Each row has two labels, one from each of two sets.
[ 1.80 -1.13  0.82  1.24  1.70  0.47  1.06  2.04 -1.50 -0.30  2.98  0.72
  1.21  2.15  1.95 -0.29 -3.09 -0.14 -1.57 -1.18 -0.97  0.46 -0.14 -2.16] | pivid rafom
[ 1.54 -0.37  1.65  2.01  1.72  0.73  1.25  2.64 -0.57  0.56  2.62  0.74
  0.81  1.95  1.15  0.57 -2.25 -0.29 -2.79 -0.59 -0.43  1.33 -0.30 -1.61] | pivid rafom
[ 2.79 -1.30  2.31  2.40  0.54  0.68 -0.77  2.60 -1.86 -1.27  1.30  0.60
  2.33  3.09  0.13 -0.23 -0.06  0.14 -1.10 -0.16 -0.51  1.56 -1.72 -1.63] | rire tido
[ 0.86  0.25  1.42  1.87 -1.24  0.48  0.73  2.28 -2.15  1.49 -1.33  0.76
  2.26  1.34 -1.12 -1.02 -0.56  0.54 -1.32 -1.00 -0.85  0.94 -0.41 -3.56] | rire rafom
[-0.08  1.34  1.71  2.47  0.72  0.90 -0.63  2.33 -0.40  0.92  0.34  0.70
  1.55 -1.12  0.17 -0.30 -1.88 -0.24 -1.06 -0.54  0.42  1.86  0.39 -2.26] | mapo tido
[ 2.29 -0.53  0.91  2.03  0.05  0.63 -1.05  2.40 -2.16  1.56 -0.68  0.75
  0.70  0.28 -0.06 -1.55  0.50  0.40 -1.08 -1.45 -0.39  0.29  0.32 -2.73] | porin tido
[ 1.60 -1.88  0.49  2.25  0.05 -0.05  1.22  2.03 -4.23 -0.10 -1.10 -0.50
  1.30  3.46  1.70 -1.15  0.18 -2.90 -0.73 -0.49 -1.49  0.81 -1.16 -3.37] | rire rafom
[ 0.67  0.07 -0.06  1.29 -0.10  0.04 -0.26  1.71 -0.94  1.44  0.80  0.76
  1.80 -0.35  1.41  0.81 -2.06 -0.23 -1.81 -0.45 -1.33  0.38  0.93 -3.41] | porin rafom
[ 1.61 -0.63  1.24  2.21  1.72  0.36 -0.23  2.59 -0.21  0.69  3.31  0.03
  1.89  2.62  2.37 -0.31 -3.19 -0.24 -1.36  0.54 -1.46  2.74 -0.43 -1.25] | pivid Mipot
[ 2.04 -0.34  0.23  1.55  0.43  0.60  0.24  2.01 -1.16  1.00  2.64  0.43
  2.06  2.66 -0.16 -0.83 -0.56  0.17 -1.71 -6.13 -0.43  1.07 -0.99 -3.93] | rire rafom
[ 1.12 -1.14  1.20  2.36  0.30 -0.23  0.77  1.96 -0.84  0.96 -1.90 -0.44
  1.65  1.74 -0.05 -1.76 -0.02 -0.13 -1.15 -1.35 -1.22  4.71  0.31 -0.80] | rire tido
[ 1.10 -0.81  1.46  0.80  1.77  1.37 -0.65  2.58  0.52 -1.13  2.61  0.08
  0.15  1.77  1.35 -0.40 -0.95  0.44 -0.98 -0.96 -0.53  1.95 -0.46  0.91] | pivid Mipot
[ 1.67 -0.81  0.95  0.22 -1.53 -0.50  0.53  2.28 -0.85  0.69  1.18 -0.36
  1.29  2.72  1.43 -4.90 -2.33 -0.22 -0.85 -0.27 -1.17  1.38 -1.26 -2.63] | rire rafom
[ 1.38 -0.87  1.92  1.50  2.49  0.09  0.77  3.37 -0.11  1.06  2.43  0.85
  1.62  1.74  1.11 -0.02 -3.50 -1.65 -1.89  0.59 -0.73  1.49 -1.14 -1.35] | pivid Mipot
[ 1.60 -2.02  1.52  3.14  0.07 -0.69 -0.40  2.78 -0.62  0.94 -0.49  0.48
  1.38  0.14 -0.25 -1.25  0.08  0.04 -2.00 -0.57 -1.43  0.60 -0.74 -4.68] | porin Mipot
[ 1.22 -1.05  0.40  1.42 -0.07  1.31 -1.18  2.30  0.85  1.17  1.15  0.30
  0.64 -0.48 -0.14  0.25 -3.85 -0.06  0.05 -1.32 -0.93  0.99  0.01 -2.91] | mapo Mipot
[-0.12  0.24  1.44  1.47  2.04  0.59  0.08  2.07  0.55  0.77  4.08  0.81
  1.72  1.14  0.57 -0.09 -0.76 -0.39 -1.05 -0.85 -0.38  1.84 -0.22 -0.36] | pivid Mipot
[ 0.89  0.11  1.53  1.91  1.82  0.52  0.62  2.12  0.57  0.54  2.43  0.96
  2.13  2.56 -1.30  0.75 -2.95  0.54 -1.45 -0.37 -1.10  2.33  0.50 -0.11] | pivid rafom
